Below are the code and all the weights of a small trained network. Each question names an input and a target symbol and asks about switching units off, where a switched-off unit gives its printed mean instead of its output.

import numpy as np


def w(rows, s, z=0):
    codes = np.array(rows[::2]) - 128.0
    scale = np.full(codes.shape[1], s)
    scale[-1] = z or s
    return codes * scale


def norm(h):
    return h / np.sqrt((h * h).mean(-1, keepdims=True) + 1e-5)


def f(y):
    return np.maximum(y, 0)


def softmax(a):
    e = np.exp(a - a.max(-1, keepdims=True))
    return e / e.sum(-1, keepdims=True)


def log_softmax(a):
    a = a - a.max(-1, keepdims=True)
    return a - np.log(np.exp(a).sum(-1, keepdims=True))


def net(x, mask):
    ids = ['αδζηθμσφ'.index(c) for c in x.split()]
    T = len(ids)
    res = E[ids] + P[:T]
    u = 0
    for l in range(2):
        q, k, v = (norm(res) @ M[l].T for M in (Q, K, V))
        z = softmax(np.where(np.tri(T) > 0, q @ k.T / 2**0.5, -1e9)) @ v
        res = res + np.where(mask[u], z, O[l][:, -1]) @ O[l][:, :-1]
        u += 1
        y = f(norm(res) @ A[l][:, :-1].T + A[l][:, -1])
        res = res + np.where(mask[u : u + 12], y, B[l][:, -1]) @ B[l][:, :-1]
        u += 12
    return log_softmax(norm(res)[-1] @ U[:, :-1].T + U[:, -1])


Q, K, V, O, A, B = {}, {}, {}, {}, {}, {}
E = w([
[155,99,124,250],'α',
[157,122,71,157],'δ',
[183,104,65,142],'ζ',
[170,116,103,140],'η',
[158,102,120,124],'θ',
[178,179,60,250],'μ',
[100,182,210,155],'σ',
[159,171,133,129],'φ',
],0.016)
P = w([
[13,192,110,254],'0',
[251,119,172,172],'1',
[239,129,164,157],'2',
[190,128,134,144],'3',
[189,111,120,111],'4',
[181,107,107,86],'5',
[166,102,97,61],'6',
[168,99,97,50],'7',
[183,73,98,57],'8',
],0.0098)
Q[0] = w([
[233,101,155,88],'L0H0',
[116,84,58,5],'L0H0',
],0.016)
K[0] = w([
[6,126,87,122],'L0H0',
[105,73,125,210],'L0H0',
],0.017)
V[0] = w([
[61,145,218,105],'L0H0',
[88,2,185,201],'L0H0',
],0.0087)
O[0] = w([
[10,254,67,72,4],'L0H0',
[90,75,70,27,139],'L0H0',
],0.013,0.0026)
A[0] = w([
[59,82,247,177,140],'L0N0',
[90,168,96,123,200],'L0N1',
[109,77,119,122,166],'L0N2',
[120,132,95,50,78],'L0N3',
[40,132,134,132,111],'L0N4',
[159,68,80,78,132],'L0N5',
[167,163,103,171,175],'L0N6',
[151,100,186,44,204],'L0N7',
[149,176,251,45,112],'L0N8',
[88,113,74,70,5],'L0N9',
[189,92,134,162,94],'L0N10',
[121,138,154,171,181],'L0N11',
],0.013,0.0027)
B[0] = w([
[83,137,182,77,154],'L0N0',
[161,66,127,64,154],'L0N1',
[153,201,151,111,158],'L0N2',
[127,173,242,92,156],'L0N3',
[155,71,105,167,144],'L0N4',
[96,159,213,148,215],'L0N5',
[171,125,110,77,224],'L0N6',
[152,151,1,162,179],'L0N7',
[67,33,186,144,165],'L0N8',
[164,220,143,104,148],'L0N9',
[80,106,114,91,254],'L0N10',
[108,149,98,84,179],'L0N11',
],0.0091,0.0086)
Q[1] = w([
[158,166,45,160],'L1H0',
[216,141,155,4],'L1H0',
],0.013)
K[1] = w([
[254,145,9,146],'L1H0',
[7,207,42,237],'L1H0',
],0.0081)
V[1] = w([
[73,164,97,204],'L1H0',
[121,12,115,79],'L1H0',
],0.011)
O[1] = w([
[136,93,186,11,253],'L1H0',
[200,138,153,89,96],'L1H0',
],0.012,0.0026)
A[1] = w([
[149,90,138,240,184],'L1N0',
[162,178,78,140,210],'L1N1',
[181,198,125,188,136],'L1N2',
[88,63,85,160,71],'L1N3',
[149,115,112,101,126],'L1N4',
[88,238,125,114,109],'L1N5',
[7,96,128,140,133],'L1N6',
[216,165,202,137,118],'L1N7',
[62,146,108,87,94],'L1N8',
[105,132,192,101,168],'L1N9',
[115,254,186,235,3],'L1N10',
[149,220,166,104,154],'L1N11',
],0.018,0.0049)
B[1] = w([
[203,116,160,119,254],'L1N0',
[51,97,112,177,213],'L1N1',
[94,92,155,102,219],'L1N2',
[172,105,160,149,153],'L1N3',
[123,157,129,157,188],'L1N4',
[134,73,144,120,173],'L1N5',
[64,134,70,163,194],'L1N6',
[71,166,97,139,254],'L1N7',
[13,117,148,119,167],'L1N8',
[131,89,97,142,219],'L1N9',
[43,176,255,223,176],'L1N10',
[194,134,170,180,189],'L1N11',
],0.017,0.0085)
U = w([
[60,159,244,232,12],'α',
[117,216,78,215,174],'δ',
[90,103,228,88,111],'ζ',
[111,5,119,80,7],'η',
[141,202,172,118,244],'θ',
[177,73,79,243,87],'μ',
[137,151,59,113,254],'σ',
[24,81,76,175,144],'φ',
],0.015,0.005)

Each question gives the input, a string of symbols that net reads in full, and the target symbol t.
The units are the heads (2 rows each of Q, K, V and O) and the neurons (one row each of A and B). Each row of codes is followed by its name. A weight is (code - 128) times the scale printed after its matrix; where a second scale follows, it is the last column's (O, A, B and U).
mask holds one flag per unit, layer by layer, with each layer's heads first. A switched-off unit (its flag False) gives its mean, the last column of its rows in O or B, instead of its output. The means were averaged over made-up inputs and are rounded, as every weight is.
A unit's drop is (log p(t) with every unit on - log p(t) with that unit switched off) / (log p(t) with every unit on - log p(t) with every unit switched off).
The circuit of an input: a set's keep is (log p(t) with only the set's units on - log p(t) with every unit switched off) / (log p(t) with every unit on - log p(t) with every unit switched off). Starting from the 12 units with the biggest drops (on a tie, the unit counted first), units are removed one at a time, each time the one whose removal leaves the highest keep (on an exact tie, the one counted first), for as long as the keep stays at least 0.8.
circuit, biggest first: the units of the circuit, biggest drop first
top k neurons: the k neurons with the biggest drops, biggest first
k most important neurons of layer l: the k neurons of layer l with the biggest drops, biggest first
input ζ μ ζ δ η δ φ, target μ: top 2 neurons : (L0N7, L1N10)
input μ φ μ φ μ α σ α, target φ: circuit, biggest first : (L0H0, L0N1, L1N10)
input η φ δ η φ α φ η, target δ: top 2 neurons : (L1N7, L0N7)
input θ μ μ α δ, target α: 2 most important neurons of layer 0 : (L0N1, L0N5)
input μ μ μ δ μ θ, target η: most important neuron of layer 0 : (L0N2)
input δ μ σ α φ η ζ, target σ: 2 most important neurons of layer 1 : (L1N10, L1N1)
input θ φ θ ζ ζ ζ μ σ, target φ: top 2 neurons : (L0N8, L1N6)
input η φ μ μ δ φ δ μ ζ, target δ: 3 most important neurons of layer 0 : (L0N5, L0N7, L0N6)
input σ φ δ α η, target ζ: top 2 neurons : (L0N3, L1N11)
input ζ ζ φ μ μ μ δ, target μ: circuit, biggest first : (L0H0, L1N2)
input φ μ ζ, target φ: circuit, biggest first : (L0H0, L1N10, L1H0)
input σ μ η θ μ ζ, target ζ: circuit, biggest first : (L0H0, L0N3, L1N11, L1N5)
input θ η φ σ ζ, target α: top 3 neurons : (L0N1, L0N5, L0N9)
input σ μ φ θ σ δ, target ζ: top 4 neurons : (L0N3, L0N1, L0N9, L1N11)
input θ ζ η φ μ ζ, target α: 3 most important neurons of layer 0 : (L0N1, L0N5, L0N3)
input δ μ μ δ φ η, target σ: 4 most important neurons of layer 0 : (L0N10, L0N7, L0N5, L0N1)
input δ α η σ σ σ μ, target φ: top 2 neurons : (L1N1, L1N0)
input α θ φ μ ζ θ η α σ, target φ: top 3 neurons : (L0N0, L0N8, L1N6)
input φ θ η ζ δ η ζ φ, target φ: top neuron : (L1N6)
input η δ φ, target δ: top 2 neurons : (L0N7, L0N5)
input δ σ σ δ φ φ α μ, target α: top 3 neurons : (L1N10, L1N2, L0N7)
input θ η σ σ δ μ μ φ θ, target α: top 2 neurons : (L0N1, L0N3)
input η σ α ζ, target δ: 2 most important neurons of layer 0 : (L0N5, L0N6)
input δ α θ α θ η ζ, target σ: 3 most important neurons of layer 0 : (L0N5, L0N7, L0N6)
input ζ α θ η μ φ, target μ: top 2 neurons : (L1N10, L0N7)
input ζ α ζ φ σ μ ζ θ, target μ: most important neuron of layer 0 : (L0N6)
input μ η φ, target η: top neuron : (L1N10)
